Below is a small trained network, with its code and all its weights. Each question gives an input and a target symbol and asks what happens when units are switched off, that is, made to give their printed mean instead of their output.

import numpy as np


def w(rows, s, z=0):
    codes = np.array(rows[::2]) - 128.0
    scale = np.full(codes.shape[1], s)
    scale[-1] = z or s
    return codes * scale


def softmax(a):
    e = np.exp(a - a.max(-1, keepdims=True))
    return e / e.sum(-1, keepdims=True)


def log_softmax(a):
    a = a - a.max(-1, keepdims=True)
    return a - np.log(np.exp(a).sum(-1, keepdims=True))


def net(x, mask):
    ids = ['αβγδεηθλμξπστφψω'.index(c) for c in x.split()]
    T = len(ids)
    res = E[ids] + P[:T]
    u = 0
    for l in range(3):
        r = res
        for j in range(3):
            rows = slice(2 * j, 2 * j + 2)
            q, k, v = (r @ M[l][rows].T for M in (Q, K, V))
            z = softmax(np.where(np.tri(T) > 0, q @ k.T / 2**0.5, -1e9)) @ v
            o = O[l][rows]
            res = res + np.where(mask[u + j], z, o[:, -1]) @ o[:, :-1]
        u += 3
    return log_softmax(res[-1] @ U[:, :-1].T + U[:, -1])


Q, K, V, O = {}, {}, {}, {}
E = w([
[70,171,99],'α',
[120,144,124],'β',
[108,170,172],'γ',
[145,113,103],'δ',
[159,138,182],'ε',
[163,104,116],'η',
[121,144,125],'θ',
[160,114,128],'λ',
[172,130,189],'μ',
[122,142,121],'ξ',
[122,139,124],'π',
[120,154,151],'σ',
[120,140,118],'τ',
[118,141,116],'φ',
[250,23,93],'ψ',
[97,130,55],'ω',
],0.014)
P = w([
[123,112,148],'0',
[176,217,78],'1',
[159,181,82],'2',
[166,181,97],'3',
[69,29,195],'4',
[115,111,137],'5',
[107,108,123],'6',
[210,251,61],'7',
[129,123,129],'8',
[135,126,146],'9',
[49,70,139],'10',
[119,126,135],'11',
[123,124,142],'12',
],0.011)
Q[0] = w([
[135,123,135],'0.h0',
[118,107,129],'0.h0',
[177,9,169],'0.h1',
[116,233,106],'0.h1',
[125,115,121],'0.h2',
[23,1,184],'0.h2',
],0.011)
K[0] = w([
[127,132,130],'0.h0',
[118,123,121],'0.h0',
[190,99,122],'0.h1',
[24,132,163],'0.h1',
[127,135,125],'0.h2',
[215,250,82],'0.h2',
],0.018)
V[0] = w([
[127,103,136],'0.h0',
[84,75,120],'0.h0',
[220,77,102],'0.h1',
[121,144,121],'0.h1',
[203,140,250],'0.h2',
[163,96,52],'0.h2',
],0.013)
O[0] = w([
[137,120,141,77],'0.h0',
[180,144,148,51],'0.h0',
[201,77,96,3],'0.h1',
[113,150,118,161],'0.h1',
[10,8,55,28],'0.h2',
[234,178,94,123],'0.h2',
],0.012,0.0029)
Q[1] = w([
[254,119,123],'1.h0',
[7,196,68],'1.h0',
[20,193,131],'1.h1',
[80,177,135],'1.h1',
[239,135,241],'1.h2',
[147,173,55],'1.h2',
],0.0069)
K[1] = w([
[159,110,77],'1.h0',
[83,111,255],'1.h0',
[203,65,103],'1.h1',
[176,108,122],'1.h1',
[113,185,69],'1.h2',
[69,110,194],'1.h2',
],0.0093)
V[1] = w([
[45,192,121],'1.h0',
[228,19,9],'1.h0',
[235,3,129],'1.h1',
[53,213,123],'1.h1',
[79,137,230],'1.h2',
[43,150,209],'1.h2',
],0.0059)
O[1] = w([
[126,169,179,194],'1.h0',
[186,92,11,2],'1.h0',
[138,134,3,84],'1.h1',
[116,120,251,157],'1.h1',
[39,105,214,165],'1.h2',
[45,147,221,189],'1.h2',
],0.0057,0.0054)
Q[2] = w([
[141,121,103],'2.h0',
[161,114,84],'2.h0',
[250,203,190],'2.h1',
[61,87,160],'2.h1',
[111,220,51],'2.h2',
[165,239,142],'2.h2',
],0.0027)
K[2] = w([
[125,173,120],'2.h0',
[141,203,118],'2.h0',
[199,132,90],'2.h1',
[59,251,82],'2.h1',
[58,122,71],'2.h2',
[5,184,189],'2.h2',
],0.0023)
V[2] = w([
[93,67,173],'2.h0',
[136,148,138],'2.h0',
[156,53,67],'2.h1',
[9,144,158],'2.h1',
[86,159,131],'2.h2',
[147,62,5],'2.h2',
],0.0032)
O[2] = w([
[188,129,102,143],'2.h0',
[117,125,127,143],'2.h0',
[71,120,184,45],'2.h1',
[208,214,135,186],'2.h1',
[145,96,135,164],'2.h2',
[127,230,253,2],'2.h2',
],0.0033,0.0066)
U = w([
[182,113,61,253],'α',
[145,125,69,187],'β',
[165,166,79,180],'γ',
[130,126,130,138],'δ',
[153,201,207,112],'ε',
[70,45,99,118],'η',
[140,134,125,106],'θ',
[93,91,141,142],'λ',
[57,72,170,87],'μ',
[254,235,145,96],'ξ',
[147,140,129,117],'π',
[135,125,127,78],'σ',
[66,55,109,152],'τ',
[132,128,128,77],'φ',
[136,128,131,93],'ψ',
[150,127,103,12],'ω',
],0.0054)

Each question gives the input, a string of symbols that net reads in full, and the target symbol t.
The units are the heads (2 rows each of Q, K, V and O). Each row of codes is followed by its name. A weight is (code - 128) times the scale printed after its matrix; where a second scale follows, it is the last column's (O and U).
mask holds one flag per head, layer by layer. A switched-off head (its flag False) gives its mean, the last column of its rows in O, instead of its output. The means were averaged over made-up inputs and are rounded, as every weight is.
A unit's drop is (log p(t) with every unit on - log p(t) with that unit switched off) / (log p(t) with every unit on - log p(t) with every unit switched off).
The circuit of an input: a set's keep is (log p(t) with only the set's units on - log p(t) with every unit switched off) / (log p(t) with every unit on - log p(t) with every unit switched off). Starting from all 9 units, units are removed one at a time, each time the one whose removal leaves the highest keep (on an exact tie, the one counted first), for as long as the keep stays at least 0.8.
units of the circuit, in order: the units of the circuit, biggest drop first
unit that matters most: the unit with the biggest drop
heads that matter: for each layer, one digit per head in row order, 1 if its drop is at least 0.15 and else 0, layers parted by /
input λ α σ α α α α δ, target ε: unit that matters most	1.h0
input ω ψ σ η α, target α: heads that matter	010 / 100 / 000
input α ω δ φ π α θ ω ω β γ, target ξ: heads that matter	001 / 000 / 000
input μ ω α ω ψ, target α: heads that matter	010 / 100 / 010
input α α ω α θ ψ ω φ ω θ ε β δ, target α: units of the circuit, in order	(1.h0, 0.h1)
input η π η, target α: heads that matter	011 / 101 / 000
input φ η δ τ ω ω ψ ω σ, target α: heads that matter	011 / 100 / 000
input α γ ε, target ε: heads that matter	011 / 110 / 000
input α δ γ η α α φ γ, target ε: heads that matter	011 / 100 / 000
input ω φ γ ξ λ ω ω σ ψ δ, target α: units of the circuit, in order	(0.h1, 1.h0)
input γ λ σ ω γ ξ φ α α σ τ, target ε: units of the circuit, in order	(0.h2, 1.h1)
input φ φ ω ω ε π β α, target τ: heads that matter	001 / 000 / 000
input τ σ β α α α ω θ α, target ε: units of the circuit, in order	(0.h2, 0.h1, 1.h0)
input α ψ φ ε, target α: unit that matters most	0.h1
input α μ σ σ, target ε: units of the circuit, in order	(0.h1, 0.h2, 1.h0)
input μ α α ω δ, target ε: heads that matter	011 / 010 / 000
input η φ ω ω α γ δ, target ξ: heads that matter	001 / 000 / 001
input ω ω ψ ω γ β, target α: units of the circuit, in order	(1.h0, 0.h1, 0.h2)
input ξ ψ γ ω γ ε γ θ λ, target α: units of the circuit, in order	(0.h1, 1.h0)
input α δ σ θ, target ε: unit that matters most	0.h1
